Here is a tiny trained network, its code and every weight. The questions are about switching its units off for an input and a class, where a switched-off unit gives its printed mean instead of its output.

import numpy as np


def w(rows, s, z=0):
    codes = np.array(rows[::2]) - 128.0
    scale = np.full(codes.shape[1], s)
    scale[-1] = z or s
    return codes * scale


def f(y):
    return np.maximum(y, 0)


def log_softmax(a):
    a = a - a.max(-1, keepdims=True)
    return a - np.log(np.exp(a).sum(-1, keepdims=True))


def net(x, mask):
    res = np.array(x, float).reshape(1, 7) / 4 @ E
    y = f(res @ A[0][:, :-1].T + A[0][:, -1])
    res = res + np.where(mask, y, B[0][:, -1]) @ B[0][:, :-1]
    return log_softmax(res[-1] @ U[:, :-1].T + U[:, -1])


A, B = {}, {}
E = w([
[131,128,128,129,130,126,122],'x0',
[45,119,120,146,116,59,42],'x1',
[119,216,64,14,60,178,104],'x2',
[153,154,158,57,238,78,102],'x3',
[146,82,103,118,132,135,104],'x4',
[151,181,1,174,158,59,180],'x5',
[173,98,154,61,21,16,168],'x6',
],0.008)
A[0] = w([
[142,169,154,118,213,56,114,222],'n1',
[47,150,93,150,111,53,29,81],'n2',
[182,181,33,179,138,117,148,57],'n3',
[68,140,110,179,186,234,139,60],'n4',
[69,173,254,94,141,143,152,85],'n5',
[172,162,149,150,114,171,188,108],'n6',
[99,121,28,116,180,124,179,66],'n7',
[90,98,69,151,68,158,173,243],'n8',
[204,176,161,132,164,190,203,202],'n9',
[128,167,118,163,183,188,102,2],'n10',
[75,84,113,210,35,177,145,188],'n11',
[156,107,92,119,88,59,164,66],'n12',
[127,109,158,132,115,149,76,108],'n13',
[153,80,148,164,125,90,142,83],'n14',
[117,136,127,162,97,170,157,133],'n15',
[77,140,121,160,158,191,116,34],'n16',
[170,100,148,80,54,49,142,36],'n17',
[171,190,112,72,69,183,78,191],'n18',
[66,118,109,167,81,109,82,162],'n19',
[150,165,177,126,135,140,89,68],'n20',
[118,114,152,166,65,180,113,85],'n21',
[213,100,144,121,114,210,154,203],'n22',
[74,157,145,146,128,99,87,224],'n23',
[124,131,100,141,175,182,100,36],'n24',
[154,182,75,157,148,77,124,19],'n25',
[106,153,98,159,140,83,193,111],'n26',
[1,129,157,133,136,85,77,157],'n27',
[102,123,56,153,197,161,120,65],'n28',
[139,86,157,164,137,140,165,204],'n29',
[113,190,88,167,152,61,159,79],'n30',
[119,86,179,95,117,165,92,15],'n31',
[113,174,152,173,79,118,146,157],'n32',
[146,61,130,145,153,83,143,87],'n33',
[149,162,78,172,181,151,66,95],'n34',
[182,159,159,145,98,148,168,140],'n35',
[102,142,188,130,119,153,123,43],'n36',
[144,138,47,147,110,100,136,61],'n37',
[96,63,178,51,130,200,113,45],'n38',
[135,91,178,203,157,119,128,21],'n39',
[185,120,212,245,176,121,156,148],'n40',
[112,130,166,29,200,110,103,200],'n41',
[93,175,111,76,115,169,121,25],'n42',
[109,93,196,110,90,190,109,80],'n43',
[138,177,47,27,94,165,106,96],'n44',
[178,104,168,116,88,76,162,41],'n45',
],0.0092,0.0045)
B[0] = w([
[136,131,154,94,162,121,62,239],'n1',
[135,73,75,119,93,125,151,226],'n2',
[163,120,154,162,90,149,124,204],'n3',
[96,122,159,78,102,163,168,230],'n4',
[175,108,148,164,98,153,130,193],'n5',
[135,87,81,110,125,113,124,178],'n6',
[165,108,162,178,112,153,124,189],'n7',
[154,170,167,113,202,136,73,233],'n8',
[133,79,1,117,124,118,106,234],'n9',
[88,107,169,89,95,149,170,179],'n10',
[155,162,178,82,204,132,66,254],'n11',
[124,111,194,86,91,162,163,183],'n12',
[169,106,159,158,121,122,144,171],'n13',
[81,167,119,144,92,119,93,168],'n14',
[146,120,136,93,161,148,83,177],'n15',
[83,112,164,106,99,172,170,181],'n16',
[83,125,186,71,99,214,180,204],'n17',
[92,176,120,159,91,77,83,234],'n18',
[150,95,55,95,165,122,123,208],'n19',
[147,134,152,136,132,128,132,148],'n20',
[154,150,177,144,166,125,107,188],'n21',
[142,84,75,107,143,120,111,225],'n22',
[159,78,58,98,152,134,147,210],'n23',
[95,130,153,100,110,165,162,172],'n24',
[173,100,175,183,92,150,147,173],'n25',
[160,126,151,129,96,133,114,180],'n26',
[137,85,39,123,134,138,145,232],'n27',
[118,131,176,93,82,169,137,196],'n28',
[98,123,88,136,145,104,82,199],'n29',
[168,109,171,159,105,140,122,192],'n30',
[161,122,142,187,79,141,166,171],'n31',
[127,129,120,94,176,122,115,174],'n32',
[61,162,130,159,117,136,94,172],'n33',
[124,115,149,116,124,157,130,200],'n34',
[109,98,75,95,148,115,133,176],'n35',
[164,119,143,173,95,134,150,156],'n36',
[151,120,170,155,107,130,122,177],'n37',
[146,98,129,178,94,140,140,200],'n38',
[72,156,122,150,79,75,120,177],'n39',
[96,179,111,131,82,88,91,237],'n40',
[167,167,158,117,191,140,83,229],'n41',
[90,148,107,169,67,75,108,167],'n42',
[166,108,145,183,86,145,131,203],'n43',
[84,158,120,160,98,88,91,227],'n44',
[90,107,136,109,115,161,154,177],'n45',
],0.0086,0.0085)
U = w([
[221,100,184,253,63,159,133,76],'0',
[31,116,196,41,80,180,183,88],'1',
[9,191,103,194,69,86,55,62],'2',
[189,159,173,78,202,136,38,121],'3',
[151,55,1,101,114,136,122,80],'4',
[133,130,128,131,128,138,97,249],'5',
[131,125,134,129,131,129,94,230],'6',
[117,181,104,153,191,111,185,113],'7',
],0.0085,0.011)

Each question gives the input, the list of numbers given to net, and the class t.
The units are the neurons (one row each of A and B). Each row of codes is followed by its name. A weight is (code - 128) times the scale printed after its matrix; where a second scale follows, it is the last column's (A, B and U).
mask holds one flag per neuron, in row order. A switched-off neuron (its flag False) gives its mean, the last column of its row in B, instead of its output. The means were averaged over made-up inputs and are rounded, as every weight is.
A unit's drop is (log p(t) with every unit on - log p(t) with that unit switched off) / (log p(t) with every unit on - log p(t) with every unit switched off).
The circuit of an input: a set's keep is (log p(t) with only the set's units on - log p(t) with every unit switched off) / (log p(t) with every unit on - log p(t) with every unit switched off). Starting from the 12 units with the biggest drops (on a tie, the unit counted first), units are removed one at a time, each time the one whose removal leaves the highest keep (on an exact tie, the one counted first), for as long as the keep stays at least 0.8.
circuit, biggest first: the units of the circuit, biggest drop first
most important unit: the unit with the biggest drop
k most important neurons: the k neurons with the biggest drops, biggest first
input [-1,-2,6,-6,-1,-8,-8], class 0: circuit, biggest first -> [n43]
input [3,8,-4,-1,3,-3,3], class 4: circuit, biggest first -> [n27; n2]
input [-5,-5,3,-6,-1,5,3], class 3: circuit, biggest first -> [n8; n11]
input [5,-6,1,3,-1,0,1], class 4: circuit, biggest first -> [n9; n11]
input [-7,0,-4,-7,-3,4,0], class 3: circuit, biggest first -> [n11; n8]
input [3,8,7,5,3,1,-8], class 1: circuit, biggest first -> [n28; n10; n16]
input [6,5,8,-3,5,-3,-2], class 2: 3 most important neurons -> [n18; n44; n42]
input [-2,-6,-4,0,-5,-4,-2], class 4: circuit, biggest first -> [n9; n22]
input [0,-5,5,3,5,1,-5], class 1: circuit, biggest first -> [n10; n4]
input [4,6,1,-8,-7,6,1], class 3: circuit, biggest first -> [n11; n8]
input [0,-3,4,-7,6,0,5], class 3: circuit, biggest first -> [n8; n11]
input [1,-6,7,6,0,-4,-5], class 2: 2 most important neurons -> [n18; n44]
input [4,5,5,4,0,-1,3], class 2: 3 most important neurons -> [n44; n18; n11]
input [3,1,-8,5,2,7,0], class 2: 4 most important neurons -> [n40; n33; n39; n14]
input [-3,8,3,-3,3,-6,-1], class 4: most important unit -> n27
input [5,-2,1,-6,6,6,8], class 1: 2 most important neurons -> [n17; n12]
input [1,-5,-8,-1,-3,-4,8], class 1: 2 most important neurons -> [n17; n45]
input [3,-6,-8,-8,5,7,-1], class 2: 2 most important neurons -> [n40; n39]
input [7,8,-5,8,-2,8,-6], class 0: 2 most important neurons -> [n25; n30]
input [-5,7,-7,-2,3,-6,3], class 2: most important unit -> n39
